Here is a tiny trained network, its code and every weight. The questions are about switching its units off for an input and a class, where a switched-off unit gives its printed mean instead of its output.

import numpy as np


def w(rows, s, z=0):
    codes = np.array(rows[::2]) - 128.0
    scale = np.full(codes.shape[1], s)
    scale[-1] = z or s
    return codes * scale


def norm(h):
    return h / np.sqrt((h * h).mean(-1, keepdims=True) + 1e-5)


def f(y):
    return np.maximum(y, 0)


def log_softmax(a):
    a = a - a.max(-1, keepdims=True)
    return a - np.log(np.exp(a).sum(-1, keepdims=True))


def net(x, mask):
    res = np.array(x, float).reshape(1, 3) / 4 @ E
    u = 0
    for l in range(2):
        y = f(norm(res) @ A[l][:, :-1].T + A[l][:, -1])
        res = res + np.where(mask[u : u + 9], y, B[l][:, -1]) @ B[l][:, :-1]
        u += 9
    return log_softmax(norm(res)[-1] @ U[:, :-1].T + U[:, -1])


A, B = {}, {}
E = w([
[137,36,82],'x0',
[254,156,191],'x1',
[119,207,188],'x2',
],0.0034)
A[0] = w([
[236,183,187,122],'0.n1',
[241,132,166,123],'0.n2',
[94,64,201,43],'0.n3',
[66,40,110,170],'0.n4',
[105,71,198,3],'0.n5',
[43,112,186,117],'0.n6',
[11,204,117,155],'0.n7',
[142,215,124,142],'0.n8',
[240,252,142,136],'0.n9',
],0.0047,0.0049)
B[0] = w([
[66,108,39,233],'0.n1',
[97,80,40,211],'0.n2',
[92,2,84,129],'0.n3',
[87,213,84,232],'0.n4',
[108,160,149,128],'0.n5',
[154,185,188,169],'0.n6',
[181,198,227,244],'0.n7',
[68,167,168,193],'0.n8',
[37,75,55,255],'0.n9',
],0.005,0.0036)
A[1] = w([
[255,95,107,169],'1.n1',
[223,76,133,112],'1.n2',
[168,184,138,90],'1.n3',
[160,190,107,100],'1.n4',
[75,156,114,166],'1.n5',
[144,176,107,97],'1.n6',
[169,44,90,168],'1.n7',
[125,178,72,104],'1.n8',
[206,120,137,2],'1.n9',
],0.0098,0.0056)
B[1] = w([
[84,226,160,153],'1.n1',
[92,254,125,139],'1.n2',
[166,65,54,145],'1.n3',
[162,70,107,147],'1.n4',
[207,77,144,254],'1.n5',
[126,46,140,143],'1.n6',
[79,198,120,199],'1.n7',
[178,44,134,185],'1.n8',
[48,226,52,128],'1.n9',
],0.0075,0.0063)
U = w([
[196,1,232,207],'0',
[30,69,54,202],'1',
[64,210,240,251],'2',
],0.0072,0.00018)

Each question gives the input, the list of numbers given to net, and the class t.
The units are the neurons (one row each of A and B). Each row of codes is followed by its name. A weight is (code - 128) times the scale printed after its matrix; where a second scale follows, it is the last column's (A, B and U).
mask holds one flag per neuron, layer by layer. A switched-off neuron (its flag False) gives its mean, the last column of its row in B, instead of its output. The means were averaged over made-up inputs and are rounded, as every weight is.
A unit's drop is (log p(t) with every unit on - log p(t) with that unit switched off) / (log p(t) with every unit on - log p(t) with every unit switched off).
The circuit of an input: a set's keep is (log p(t) with only the set's units on - log p(t) with every unit switched off) / (log p(t) with every unit on - log p(t) with every unit switched off). Starting from the 12 units with the biggest drops (on a tie, the unit counted first), units are removed one at a time, each time the one whose removal leaves the highest keep (on an exact tie, the one counted first), for as long as the keep stays at least 0.8.
units of the circuit, in order: the units of the circuit, biggest drop first
k most important neurons: the k neurons with the biggest drops, biggest first
k most important neurons of layer l: the k neurons of layer l with the biggest drops, biggest first
drop of u: that unit's drop, to one decimal
input [4,4,-3], class 2: most important neuron of layer 0 : 0.n9
input [-6,6,-1], class 1: units of the circuit, in order : 0.n9, 0.n1
input [1,2,-3], class 2: units of the circuit, in order : 0.n9, 1.n1
input [8,3,5], class 1: 2 most important neurons of layer 0 : 0.n7, 0.n2
input [-8,6,0], class 1: units of the circuit, in order : 0.n1, 0.n9
input [1,6,8], class 1: 4 most important neurons : 0.n1, 0.n7, 0.n2, 0.n9
input [3,3,-2], class 2: 2 most important neurons : 0.n9, 1.n1
input [2,0,7], class 0: 3 most important neurons of layer 1 : 1.n7, 1.n5, 1.n1
input [-2,1,6], class 0: 2 most important neurons : 1.n7, 1.n5
input [6,1,-8], class 2: 3 most important neurons of layer 0 : 0.n9, 0.n1, 0.n2
input [4,-8,3], class 0: 2 most important neurons : 1.n5, 0.n9
input [2,-8,3], class 0: 2 most important neurons : 1.n7, 1.n5
input [-8,2,-5], class 1: 2 most important neurons : 0.n9, 0.n1
input [5,5,0], class 2: units of the circuit, in order : 1.n1
input [-2,3,-5], class 1: drop of 0.n1 : 0.1
input [3,8,-2], class 2: drop of 0.n1 : -0.1
input [8,3,6], class 1: drop of 0.n1 : 0.2
